Below is a small trained network, with its code and all its weights. Each question gives an input and a class and asks what happens when units are switched off, that is, made to give their printed mean instead of their output.

import numpy as np


def w(rows, s, z=0):
    codes = np.array(rows[::2]) - 128.0
    scale = np.full(codes.shape[1], s)
    scale[-1] = z or s
    return codes * scale


def norm(h):
    return h / np.sqrt((h * h).mean(-1, keepdims=True) + 1e-5)


def f(y):
    return np.maximum(y, 0)


def log_softmax(a):
    a = a - a.max(-1, keepdims=True)
    return a - np.log(np.exp(a).sum(-1, keepdims=True))


def net(x, mask):
    res = np.array(x, float).reshape(1, 4) / 4 @ E
    u = 0
    for l in range(3):
        y = f(norm(res) @ A[l][:, :-1].T + A[l][:, -1])
        res = res + np.where(mask[u : u + 3], y, B[l][:, -1]) @ B[l][:, :-1]
        u += 3
    return log_softmax(norm(res)[-1] @ U[:, :-1].T + U[:, -1])


A, B = {}, {}
E = w([
[16,52,105,196,245,192],'x0',
[127,172,71,177,110,185],'x1',
[143,100,119,111,125,85],'x2',
[191,167,121,155,231,221],'x3',
],0.011)
A[0] = w([
[86,121,177,101,61,109,254],'L0N0',
[119,81,88,131,124,128,53],'L0N1',
[78,2,79,174,11,21,193],'L0N2',
],0.0079,0.00096)
B[0] = w([
[135,119,114,75,98,86,196],'L0N0',
[166,255,119,104,122,85,146],'L0N1',
[174,113,100,88,101,170,254],'L0N2',
],0.0099,0.0078)
A[1] = w([
[157,26,131,126,140,215,95],'L1N0',
[121,98,154,31,2,73,252],'L1N1',
[224,119,113,122,217,178,19],'L1N2',
],0.0074,0.0019)
B[1] = w([
[129,18,214,101,154,160,159],'L1N0',
[96,159,138,167,227,93,244],'L1N1',
[46,146,76,2,164,95,171],'L1N2',
],0.012,0.011)
A[2] = w([
[77,75,103,116,76,58,4],'L2N0',
[116,5,166,137,145,178,163],'L2N1',
[74,137,49,174,48,93,129],'L2N2',
],0.011,0.0019)
B[2] = w([
[82,107,144,7,201,107,206],'L2N0',
[158,161,125,177,126,25,255],'L2N1',
[172,53,191,138,92,133,186],'L2N2',
],0.016,0.0058)
U = w([
[141,158,150,159,114,62,235],'0',
[156,57,172,113,117,132,254],'1',
[25,181,109,88,120,83,36],'2',
[99,24,165,1,175,213,4],'3',
],0.0056,0.002)

Each question gives the input, the list of numbers given to net, and the class t.
The units are the neurons (one row each of A and B). Each row of codes is followed by its name. A weight is (code - 128) times the scale printed after its matrix; where a second scale follows, it is the last column's (A, B and U).
mask holds one flag per neuron, layer by layer. A switched-off neuron (its flag False) gives its mean, the last column of its row in B, instead of its output. The means were averaged over made-up inputs and are rounded, as every weight is.
A unit's drop is (log p(t) with every unit on - log p(t) with that unit switched off) / (log p(t) with every unit on - log p(t) with every unit switched off).
The circuit of an input: a set's keep is (log p(t) with only the set's units on - log p(t) with every unit switched off) / (log p(t) with every unit on - log p(t) with every unit switched off). Starting from all 9 units, units are removed one at a time, each time the one whose removal leaves the highest keep (on an exact tie, the one counted first), for as long as the keep stays at least 0.8.
units of the circuit, in order: the units of the circuit, biggest drop first
top k neurons: the k neurons with the biggest drops, biggest first
top k neurons in layer l: the k neurons of layer l with the biggest drops, biggest first
drop when u is switched off: that unit's drop, to one decimal
input [1,3,-2,-6], class 3: top 2 neurons	L0N2, L2N1
input [7,3,1,-3], class 0: top 2 neurons in layer 2	L2N1, L2N0
input [-3,-2,-5,-8], class 3: top neuron	L2N0
input [0,7,-5,0], class 1: units of the circuit, in order	L1N1, L2N2, L0N2
input [-2,8,-2,-5], class 1: top 3 neurons	L2N2, L1N2, L2N1
input [-4,6,-5,-7], class 3: units of the circuit, in order	L2N1, L2N0
input [-4,7,-4,-1], class 1: top 2 neurons	L2N2, L2N1
input [1,8,2,-5], class 1: top 3 neurons	L2N2, L1N2, L0N1
input [0,7,-6,-1], class 1: drop when L1N1 is switched off	0.4
input [8,-6,-1,0], class 0: drop when L2N1 is switched off	1.0
input [8,-7,-7,0], class 0: drop when L2N1 is switched off	0.9
